Each row is followed by its class.
[-116 -212 -127  135  -99  321 -149  178 -277  307  -66 -330 -316  174
   -5  114 -600 -160  -42 -219 -149  121   23 -189  331  285  108  -29
 -260  213  146   -2]
K_151
[ -97   87 -367   43 -147 -113   61  267 -325  102  -17  -83   -3  184
 -218 -236 -136   88  190   56  -61   54 -217   91  -76  -39 -114 -198
  -66   20   57  -77]
K_696
[-254 -135  101  -64 -181  539  -59  -28 -464  -87  217   25 -469  -17
   97 -101 -335  273  209  124   93  279 -103  -30  370   37   56  528
   69  284  136  117]
K_495
[-112    7   24 -153  188 -252   74 -165 -181  404  -66  144  -93  236
  382   32 -371 -402 -259  -80  -92   77 -134  -92  311  171  122  -50
   62  228  -33 -177]
K_532
[ 135 -237    2   22  -53 -259   69  319    2 -192 -217   17 -184   11
    6  217 -131  158   98   73  -76  305  159 -189 -284  -64   -3 -151
  -67  333   55  361]
K_988
[-773  -84  -96  381  -90 -333  185 -271 -271  463  -30   98 -377  521
  201  144 -207    4 -181 -404 -138 -291  190 -641  -51  197  178   99
 -319  304  134 -101]
K_696
[  84 -130  -79 -181   98  850  232  265 -698  247 -141 -158 -499  168
   61  407  157  183  351   24  -17 -111   72 -221  -19  183 -132  237
  338   65  298  -73]
K_222
[ -45 -135 -412 -106   45   94  -20  151 -390  120  -17 -197   79   49
   25 -352 -186 -290   49  -26   50  240 -206  252  270  -68 -239  -42
 -213  -24   64   20]
K_738
[ 440 -181  156 -238   53  248   29  314 -366 -179  -22   51  -58 -142
   79  284 -188 -107   29 -145  -55  562   79 -263  202   74  161  505
 -150  291  131  307]
K_869
[-131 -118   16  -35  -59  140  119   32 -572 -254    6 -293 -383  -49
   23  426 -186  433  159  200  155  483  244  -96  129  -80   35  626
  180  120  306  260]
K_988
[  87 -250 -109  137  101  218   13  -80  -86 -128   37   91   -5 -344
  162  303  199  506   94  127   71  367  425  170 -235 -180   67  371
  186  130  176  267]
K_532
[ -48    1 -384  267    4   -3 -209  293  103  169  -66 -272  239   90
 -399 -342   78 -134  -14 -220  -86  -83 -262  -30  -27  -98  -24 -480
 -216 -215  -26  -97]
K_869
[ 509  -58   42 -626 -199  731   16   85 -287 -378  110  -88   82  -65
  258  447  309   14   18  395    1  262  314  598 -111  -71   74  261
   97  278  250  189]
K_717
[-434 -182 -147  -91   -2  174  -27    2 -326   39 -364 -176 -189   37
   30   45 -450  223  179  -58  -23  311  143  -29   35  205  -40  482
  -32  176  276  239]
K_222
[-143 -172   18 -150 -245  -89   -7  117 -333  191  -55   97 -171  -61
  137  113  -79  104  169   50  -98  350 -160  100  255  -19  136  217
 -124   14   12   86]
K_532
[-496  -50  -19  272 -162 -418  -65   25  291  -35  230 -218 -342  238
   97  396 -139  408  136  177   42 -273  162  263 -221   38  172 -182
  165  124  196 -152]
K_738
[ -34  239 -133 -626  109  467   35   -1 -372 -149 -137  411  110  292
  365 -284 -236 -189  103  181  102  105 -215  463 -215  242   47  262
   29  353  163  -16]
K_48
[-308 -136   43  465 -132 -871 -152   38  545  -52  234 -217 -266  443
  145 -193 -560  207 -135 -425   19 -173  -55  113   45  -60   52 -118
  196  341 -126  214]
K_988
[  28 -202  111 -494  -80  803  103  182   47   -6  241  260   35   12
  433  166 -143 -108 -345 -138   20  -25  122   41   45  -53  144  345
  -78  129  168  216]
K_717
[ 434  -84  372 -240   16  332   69   81  -61 -502  -78 -108 -190  -29
  -62  125   71   28    1  -26  139 -121   37   24   44  -74   27  214
 -227  159   96  330]
K_738
[-618  167  -61   97 -358 -557 -187 -440  459 -202  456  183   26  244
  351 -225 -312  268 -108  174  122  -85  237  815 -106  -22   38  -20
  -12  445   70  -31]
K_222
[-329 -233 -297  252 -292   15  -56  446  112   83  378 -210 -472   47
    4   40 -477  301  218 -157  -31 -245 -142 -227 -447  294 -212  128
  220  285  -34    6]
K_738
[ 114   48   23  530  300 -291 -177  435  128 -223  387  296  -85   62
 -122  236 -338  106   30 -307  -49  424  131 -769 -226  -28  190 -234
 -359  396  280  -62]
K_532
[ -43 -155  148   31  102 -228  111 -131  260 -325   -7 -268 -351  232
   -9  199 -223   99  -79  -94   97 -443  229 -342 -107    3   64  103
  105  290  185  195]
K_756
[ 569  -39   27 -288 -127  474   75  331 -143 -295  474   47  -72 -521
  339  576   83   89  -82  203  124  700  183 -118 -377 -104  180  559
 -137  150  135  217]
K_738
[ -68 -190  -97 -176 -448  339  -90  466   25 -174  316  154   48 -289
  212   61 -160  519  309  -18   90  342  136  381 -481   17  -44  467
  287  343   90  306]
K_621
[ 363 -138  101  -41   52  359 -100   85 -447 -259 -153 -193   45 -437
 -107  494  218  208   64 -113   -3  486  427  229  343 -159   16  403
  -66   19  408  196]
K_756
[-221 -250  -36   20 -222  488  233   -4 -429  229 -132   92 -199 -354
  -22  530  386  474  -20  222  -83 -134  308  299 -305   32 -102  305
  206  -84  -37  172]
K_696
[-113    9  184  343  140 -259 -115  -11  522   28  179  -86  -34  348
  139    2  -75   99 -222 -339   32 -473  175 -174  229 -103  154 -261
 -204  174  205 -164]
K_48
[  82  -45  133 -230  113  211 -202 -111 -170 -311  200 -382 -103  126
  109  -29   49 -219  277  -69  349  326  -62 -116  194  -72  229  483
   -2  144  216   62]
K_48
[   6  -52  -63 -356  139  500   88 -116 -307  -62  210 -146 -234   36
  295  310  234 -325   -7  156  235    7    7  138  -14    0   36  305
  -16   56  198  -51]
K_151
[  70 -240   45   59  191  657  -79  203 -630  105 -372 -275 -210   44
 -125  277    1  -14  121  -21 -181  497    2 -287  183  204 -105  335
  -42  -87   59  179]
K_495
[  -7   33  232  307 -156 -479  -46  -74  172 -174 -352  104   23  554
   85 -207 -224  382  -15 -289 -265 -242  258  205  159  172 -132    6
 -230  572   70  184]
K_495
[ 108  -68 -183 -462  138  525  -47 -238 -285   52  -80 -176   28  -16
  305 -191   68 -192   12  171   33  264  -92  458  441    5 -135  416
  309  -10  100   19]
K_151
[ 388 -182  231  285   43  433 -122  138   10 -230  244  142  -78 -381
  -69  321 -482  164 -435 -315 -264  433  491 -804  231   45  304  214
 -564  144  173  278]
K_621
[ 315 -143  102  -76   80  -96  197  166 -470   13 -143 -256 -351  -80
   18  899  589  203   35  194 -157  326  159   74 -133 -164  159  301
  131  -85  101  228]
K_222
[ -16  -78 -215 -167    6  124   52  276 -260   57  115  271   12  -19
  105  155 -401  -68  -32   61 -118  215  102   26 -151  259    2   85
  173  379  107   -2]
K_869
[ -16 -341  152 -145 -111 -198  445   63 -230 -123 -231  353 -198 -138
 -140  596  229  381  -48  385 -123  -43  485 -108 -287 -253  230 -122
  -42   59  138  398]
K_696
[   8 -200   38  144  158  -32  180 -150 -227  -20  180  339 -170 -191
  269  340  -89  223 -187  -23 -185  477  403 -562    5   63   -1  633
   52  284   37  215]
K_696
[-388 -157  133  274 -269  -33  -57  -82   33  -19 -296 -359 -506  390
   54  328 -106  338   31  -23 -229 -129  249 -382 -206  191   12   92
 -177  437   99  191]
K_717
[ 107    3   82 -420  -69  587   16   22 -339 -207  324  170  -70 -209
  314  513   93  147   34  200  120  430  220  273 -112   -5  341  515
  229  112  322   44]
K_738
[ 204   -8  344 -446   94  177  -49   14 -521 -212  -89  -29 -183  -29
  107  211  145 -108  191  156   46  582  -77 -267  517  -93  256  505
  -96  278  280   80]
K_48
[ -16  -54 -333  -25  264  125 -110 -166 -171   94 -193   60  208   53
  175 -449  -98 -330 -224  -49 -257  422 -156   91  370   25 -292   84
 -410 -131  -96   63]
K_696
[ 197  -28  158 -303 -102  193   17  -15  -84 -189  -71 -258  -37   55
  241   61  277  -22  101   77  219  -26   74  467   46 -104 -242  211
   60   17   64  106]
K_48
[ -36 -379  -71  160   92  321 -267  118  126 -149  107 -269  -78 -278
  125  364  -60  373   12 -105  -46  432  292  -41  132 -119  153  433
 -158   24  307  251]
K_532
[-238  265 -130 -190   15 -119   84   35 -607 -296   26 -220 -104  365
   65  143  -36   32  250  172  269   80   33  632 -260   16 -244  108
  276  262  292  -71]
K_621
[ -58 -118  150 -277  -88  436  107  359 -650   11   -5 -147 -348  -87
  -97  730   40   74  156  -21  -11   91  122 -147  111   73   90  335
  184   95  385  -35]
K_717
[   5  -81   95 -115 -258  656  -17 -156 -663 -233 -382 -305 -489  103
 -201  192   30  252  186   88  -33   13  184 -137 -113  154   62  297
 -157  173  191  280]
K_48
[ 239 -140  215 -242   19  -24  116   88 -128 -396   40  167  -95  -51
   -5  138  291  243  425  150  141  -10  119  161   98 -153  111  248
  173  160  239  119]
K_495
[  61  111 -176 -447  153  -13   -8  -27 -185 -143 -140  -61  -86  226
  362 -120   83  -69  102  204   13   76 -227  455  -73   40 -150  269
  276  326  115    0]
K_48
[ 258   99 -145 -238 -155 -419  124  388  268 -114  133  608  187  306
  255 -279 -114  277  126  -61 -208 -213  -81  427 -222  -51   69 -236
  158  658  127   17]
K_696
[ 210   69  -21 -146  165  152  315   59 -217  336  325  363 -209   10
  556  192 -250 -173 -462  131 -105   51  -60 -122  374   55   -7  245
 -148  278  -11 -150]
K_151
[ 262   70 -255 -323  -27  251   89  242 -546  -53   -8  109 -183  -68
  198   46   28  131  342   66   67  318  -63  118  -35  -94  119  213
   40  186  363  -45]
K_48
[ 186 -327  -21  297  212 -338  -51  206  221  -88   59  457   21 -262
  313  268  327  334  155 -365 -200  284  406 -198 -136  -63  -62  317
  -76  238  149  183]
K_48
[ 103 -260 -142 -193 -134  472  112  252 -270  -67  197  186 -183 -221
  298   -5  159  428  377  190 -123  167  111   30  191   17 -388  467
  167   71  106   57]
K_621
[  80 -249  149   -4   10  193  -70 -177  327 -347 -306  -30  -22    3
   10 -413   18  232  -20 -219  -70 -178   51 -100   48   20 -195  360
 -175  156  -81  461]
K_738
[-124  260  199 -358   90  203  -42  181  144   18  122   53  -37  610
  215  197 -146 -279   -8 -223  112 -485 -249   71 -127  293  365 -164
  270  121  195 -332]
K_988
[-141 -203 -219  -15   60  227  237   89 -654 -215 -143  -16 -474  100
   33   16 -111  664  267   45  -41  -42  109  262  192 -164 -137  464
  168  133  345  310]
K_621
[ 249 -256    5  165 -124 -319  125  264  288 -218  -88  104  -50 -200
  -31  145 -105  500 -307 -123 -320 -346  348   89   34   -2 -415   30
   31  339  -20  322]
K_988
[-390 -219   40  -32 -448   63  -23 -147 -100   88 -353 -671  -93  120
 -140  346 -408  239 -231  349  -67   56  426  228 -110  159    2   24
  157  119   45  258]
K_495
[-166 -108   73   -4  142  137  -70 -206 -210 -314 -136    6 -120  211
  -57    7  -86  190  176 -312   25  258  185 -342  -68   73  153  625
  266  151  234  321]
K_756
[ 207  -16  182   99  -93   29  126  472 -338 -222  239   92 -179 -167
  -99  643   75  439  253  150  232  148  234  437 -434 -105  135   96
  350  343  208  116]
K_495
[-580  -93 -370   56  175  -43   43  -83 -225  267 -157 -243 -250  659
  188 -365 -375  -50  114 -249   51 -338 -226 -288   35  191 -125  167
   15  389  192  -88]
K_532
[ -35 -193  -88 -189  189  275  167 -113 -431  -84  167   91  -84  -41
   96  129   36   -1   75  276  194  296  161   93  122  -98   50  434
  199  136  134  172]
K_151
[ 165  150 -112   60 -290 -170  223  409 -619  -48   99  318  -83 -192
  -50  400 -281  725  177  287 -227  384  227  383 -147  102  -58  268
  276  178  109   40]
K_621
[-649  -28 -143  420   26 -845 -194  406  211    1  211 -140 -366  573
  105   87 -437  -65  196 -508   25  121 -237 -419 -252   72  160  -66
 -234  444  237  -47]
K_869
[-613 -186  -58  -10 -470 -162   71  -86  368   45  -35 -231 -349  502
  572  -59 -513  363  197  154  -46 -230  111  143 -329  524 -466  552
  204  302 -216  154]
K_869
[-194 -266  -30  118    4   57  121  229  -70  150  121  114 -399  199
   54   49 -271   15  -87   94 -182 -171   -7 -506  200   34  -55 -223
 -235  287   88  -21]
K_495
[  86 -118   95 -200  -64  116 -108 -153  -99 -293  101  123 -237   44
  226 -251 -143   95  403   -1   90  374 -141   83  235  -77  324  471
   39  253   61  236]
K_717
[  52   46 -397  -87   79  165  -36  159   77   30  337  334  309   35
  247 -560 -511 -163  -54   36  189  192 -147  565  -42   -9  -68  -46
  -50  290  -25   27]
K_151
[-206   32  -12 -109  273  -34 -236 -158  139 -312  -32 -153 -155  292
   67   74  -23    7  174 -158  -30  219  -83 -455   35   11  471  358
   19  137  403   10]
K_756
[ -94  -20 -412  165  -47   -6 -202  132  351   19  157  -43  226  187
   89 -433 -315  -18   17  -71    0    8 -164  337 -292  123   15 -106
  -76  107 -147   45]
K_869
[  45 -125 -204  170   46   21   86  199 -238  250   97  233 -155  232
  -90 -204 -371   27  -93 -129 -227  -42  -75 -151  205   28   98 -218
 -175  196  -13   73]
K_222
[ 183   80 -177  -20  116  133 -281  210 -109   76  152 -174  176 -104
   19 -217    9 -241  -29 -163  -22  357 -323   17  472  -67   43   13
 -150   81   81 -179]
K_988
[ 115 -509  180 -243  -24  305  155   92 -512   36 -115   -5 -355 -440
  201  676  343   34 -249   77 -210  388  317 -272  212  -86 -171  620
 -115   65   46  413]
K_48
